Below are the code and all the weights of a small trained network. Each question names an input and a target symbol and asks about switching units off, where a switched-off unit gives its printed mean instead of its output.

import numpy as np


def w(rows, s, z=0):
    codes = np.array(rows[::2]) - 128.0
    scale = np.full(codes.shape[1], s)
    scale[-1] = z or s
    return codes * scale


def norm(h):
    return h / np.sqrt((h * h).mean(-1, keepdims=True) + 1e-5)


def f(y):
    return y / 2 * (1 + np.tanh(0.7978845608 * (y + 0.044715 * y**3)))


def softmax(a):
    e = np.exp(a - a.max(-1, keepdims=True))
    return e / e.sum(-1, keepdims=True)


def log_softmax(a):
    a = a - a.max(-1, keepdims=True)
    return a - np.log(np.exp(a).sum(-1, keepdims=True))


def net(x, mask):
    ids = ['ΔΠΩβγζηξστ'.index(c) for c in x.split()]
    T = len(ids)
    res = E[ids] + P[:T]
    r = norm(res)
    for j in range(3):
        rows = slice(4 * j, 4 * j + 4)
        q, k, v = (r @ M[0][rows].T for M in (Q, K, V))
        z = softmax(np.where(np.tri(T) > 0, q @ k.T / 4**0.5, -1e9)) @ v
        o = O[0][rows]
        res = res + np.where(mask[j], z, o[:, -1]) @ o[:, :-1]
    y = f(norm(res) @ A[0][:, :-1].T + A[0][:, -1])
    res = res + np.where(mask[3:7], y, B[0][:, -1]) @ B[0][:, :-1]
    return log_softmax(norm(res)[-1] @ U[:, :-1].T + U[:, -1])


Q, K, V, O, A, B = {}, {}, {}, {}, {}, {}
E = w([
[189,177,79,123,46,129,158,125,141,179,206],'Δ',
[99,172,158,63,105,208,79,238,77,139,119],'Π',
[195,96,122,177,16,177,106,146,207,87,173],'Ω',
[108,53,187,115,22,85,203,73,76,54,136],'β',
[144,205,118,182,87,67,122,94,57,112,109],'γ',
[150,129,119,5,136,111,71,129,150,97,113],'ζ',
[100,106,82,179,150,88,155,181,171,42,194],'η',
[70,166,129,117,55,156,115,107,171,122,68],'ξ',
[43,89,56,95,109,145,118,115,169,170,124],'σ',
[167,157,68,102,95,98,170,133,139,247,57],'τ',
],0.017)
P = w([
[56,39,26,69,38,115,52,221,43,127,112],'0',
[56,137,157,112,75,2,81,198,108,200,114],'1',
[101,145,128,125,88,21,97,206,112,172,110],'2',
[126,148,110,128,118,58,109,210,125,164,107],'3',
[73,234,133,84,144,118,110,142,113,157,164],'4',
[98,210,119,100,131,114,134,142,107,131,134],'5',
[136,191,101,107,150,123,140,149,107,120,112],'6',
[162,178,70,119,142,130,133,135,116,86,104],'7',
[176,168,37,124,165,158,136,121,106,65,97],'8',
[186,192,84,105,161,103,176,112,152,68,92],'9',
[204,177,73,106,147,90,201,108,158,43,84],'10',
[216,87,12,128,132,73,195,116,155,52,33],'11',
],0.0089)
Q[0] = w([
[145,101,125,158,98,133,132,161,84,123,174],'head 0',
[125,67,86,121,128,76,170,210,131,163,54],'head 0',
[122,121,156,103,139,94,163,145,137,117,112],'head 0',
[211,79,78,125,62,83,138,194,122,126,38],'head 0',
[197,82,181,227,183,115,120,85,150,155,196],'head 1',
[113,169,126,30,121,195,108,229,219,131,47],'head 1',
[97,153,45,31,77,104,129,160,105,77,77],'head 1',
[135,163,82,115,38,197,171,113,114,73,110],'head 1',
[121,191,10,66,77,71,59,169,133,12,167],'head 2',
[168,110,153,99,143,93,129,154,98,126,159],'head 2',
[86,103,148,133,120,98,92,97,130,109,184],'head 2',
[90,63,190,130,254,164,129,66,154,156,105],'head 2',
],0.0094)
K[0] = w([
[99,160,85,97,151,121,115,125,138,119,89],'head 0',
[179,95,110,111,121,209,127,73,100,103,115],'head 0',
[146,106,120,142,150,97,139,98,172,142,111],'head 0',
[148,136,67,151,186,221,160,97,105,76,114],'head 0',
[43,68,107,75,83,155,78,192,140,185,90],'head 1',
[180,129,171,197,118,163,172,136,88,84,231],'head 1',
[209,160,112,174,144,153,255,39,142,39,149],'head 1',
[200,106,147,130,164,146,146,65,159,117,109],'head 1',
[128,141,71,139,167,129,225,40,194,110,64],'head 2',
[87,185,128,164,116,140,107,118,176,98,124],'head 2',
[88,133,105,128,95,113,120,152,116,160,109],'head 2',
[118,128,143,166,77,115,114,206,105,144,168],'head 2',
],0.0097)
V[0] = w([
[98,141,197,37,186,50,136,148,32,98,30],'head 0',
[66,240,182,209,174,200,168,137,85,151,172],'head 0',
[151,148,116,87,44,83,129,31,150,249,100],'head 0',
[1,95,83,196,125,116,185,111,130,129,6],'head 0',
[161,37,126,186,59,130,185,154,95,157,229],'head 1',
[137,123,9,44,100,212,137,102,167,205,177],'head 1',
[123,196,60,137,115,27,131,88,88,164,98],'head 1',
[43,118,28,161,143,132,129,133,210,83,203],'head 1',
[98,101,42,61,226,41,83,146,168,110,183],'head 2',
[25,113,191,82,131,179,38,67,219,110,62],'head 2',
[206,180,162,103,162,47,127,87,28,76,39],'head 2',
[181,62,185,111,72,118,133,138,156,36,191],'head 2',
],0.0079)
O[0] = w([
[141,100,122,75,206,84,161,68,164,100,108,154],'head 0',
[103,104,187,112,106,26,72,177,197,164,65,46],'head 0',
[253,121,131,197,103,180,109,118,152,77,83,154],'head 0',
[82,127,63,137,139,189,175,99,143,166,43,102],'head 0',
[200,88,159,132,117,124,195,154,140,179,109,253],'head 1',
[126,131,121,115,75,148,130,97,157,194,173,194],'head 1',
[129,175,99,70,130,80,128,73,158,200,78,244],'head 1',
[126,123,123,119,197,145,196,134,224,121,161,209],'head 1',
[148,92,91,88,153,111,55,96,155,127,147,197],'head 2',
[101,179,148,161,108,201,57,84,174,91,121,178],'head 2',
[205,157,183,105,139,134,148,105,77,176,151,104],'head 2',
[115,148,197,115,192,151,117,183,167,75,150,75],'head 2',
],0.011,0.0068)
A[0] = w([
[168,218,161,122,83,164,150,90,169,124,75,126],'neuron 0',
[135,30,75,106,61,113,118,82,169,50,124,160],'neuron 1',
[145,214,60,209,129,40,121,151,159,126,129,252],'neuron 2',
[135,2,163,117,99,185,145,153,167,61,161,200],'neuron 3',
],0.009,0.0035)
B[0] = w([
[115,163,133,154,224,86,131,149,132,167,152,255],'neuron 0',
[162,83,169,218,156,109,173,84,109,179,77,210],'neuron 1',
[150,161,154,95,213,114,100,247,181,112,114,208],'neuron 2',
[76,101,220,155,184,66,59,143,165,98,112,194],'neuron 3',
],0.012,0.0072)
U = w([
[210,99,254,158,66,156,85,187,137,146,142,178],'Δ',
[86,130,131,74,147,14,67,140,126,122,152,254],'Π',
[130,145,67,167,26,153,53,200,62,60,236,219],'Ω',
[155,91,121,108,184,170,187,193,178,58,149,86],'β',
[215,143,102,84,79,151,141,134,155,218,128,83],'γ',
[218,123,151,91,199,174,22,22,81,107,247,56],'ζ',
[28,99,115,54,91,141,138,151,128,185,192,113],'η',
[130,130,92,168,116,199,66,100,191,135,66,86],'ξ',
[100,243,146,183,122,205,125,104,164,128,119,109],'σ',
[192,113,180,137,146,148,156,122,5,136,81,109],'τ',
],0.0058,0.0038)

Each question gives the input, a string of symbols that net reads in full, and the target symbol t.
The units are the heads (4 rows each of Q, K, V and O) and the neurons (one row each of A and B). Each row of codes is followed by its name. A weight is (code - 128) times the scale printed after its matrix; where a second scale follows, it is the last column's (O, A, B and U).
mask holds one flag per unit, heads first, then neurons. A switched-off unit (its flag False) gives its mean, the last column of its rows in O or B, instead of its output. The means were averaged over made-up inputs and are rounded, as every weight is.
A unit's drop is (log p(t) with every unit on - log p(t) with that unit switched off) / (log p(t) with every unit on - log p(t) with every unit switched off).
The circuit of an input: a set's keep is (log p(t) with only the set's units on - log p(t) with every unit switched off) / (log p(t) with every unit on - log p(t) with every unit switched off). Starting from all 7 units, units are removed one at a time, each time the one whose removal leaves the highest keep (on an exact tie, the one counted first), for as long as the keep stays at least 0.8.
circuit, biggest first: the units of the circuit, biggest drop first
unit that matters most: the unit with the biggest drop
top k neurons: the k neurons with the biggest drops, biggest first
which heads matter: for each layer, one digit per head in row order, 1 if its drop is at least 0.15 and else 0, layers parted by /
drop of u: that unit's drop, to one decimal
input Π Ω Δ σ σ ξ η Δ ξ Δ τ ζ, target γ: circuit, biggest first -> (head 1; head 2)
input Π γ σ Ω Δ Π σ Π, target ξ: circuit, biggest first -> (head 2)
input τ Π Π γ τ Ω ξ, target Δ: circuit, biggest first -> (head 1; head 0)
input σ Δ Π σ β ζ Δ Π Δ Ω, target Δ: which heads matter -> 110
input Π Π Π Π ξ τ Π Δ γ Π, target Π: which heads matter -> 110
input β Ω η σ Δ Π Δ η σ Ω ζ, target Δ: circuit, biggest first -> (head 1; head 0; neuron 3)
input Π ζ Δ ζ η, target ζ: which heads matter -> 100
input η η Π η γ Π ζ Π η, target Π: which heads matter -> 101
input Δ β ζ Δ τ ζ ξ Δ Ω, target Δ: circuit, biggest first -> (head 1; neuron 3)
input τ Δ ζ Δ η Ω Δ Ω Ω σ ξ Π, target Ω: which heads matter -> 100
input η η Ω, target Π: which heads matter -> 101
input Π ζ γ Π τ Π γ Δ Π Ω Π, target Δ: which heads matter -> 110
input Ω Δ Π Ω Ω Δ ζ ζ Π, target ζ: which heads matter -> 001
input η ξ Π γ σ σ Δ Π Δ Π Π β, target Δ: unit that matters most -> head 0
input σ η η ξ Π Δ ζ τ ξ, target γ: which heads matter -> 001
input γ τ τ η Π Δ ξ Π σ η, target ξ: circuit, biggest first -> (head 2; head 0)
input ξ ζ β Π η σ, target β: which heads matter -> 010
input ζ β Π, target ζ: which heads matter -> 101
input ξ τ Π η Π ξ, target β: which heads matter -> 010
input Π σ Δ Π Π σ ξ ξ η, target σ: unit that matters most -> head 2
input Π ξ σ, target ξ: top 3 neurons -> (neuron 1; neuron 0; neuron 3)
input ζ γ Π ζ, target ζ: drop of head 2 -> 0.3
input β ζ ζ γ, target ζ: drop of neuron 2 -> -0.1
input Π Π β Π Δ τ ζ γ Δ β ζ γ, target ζ: drop of head 1 -> 0.1
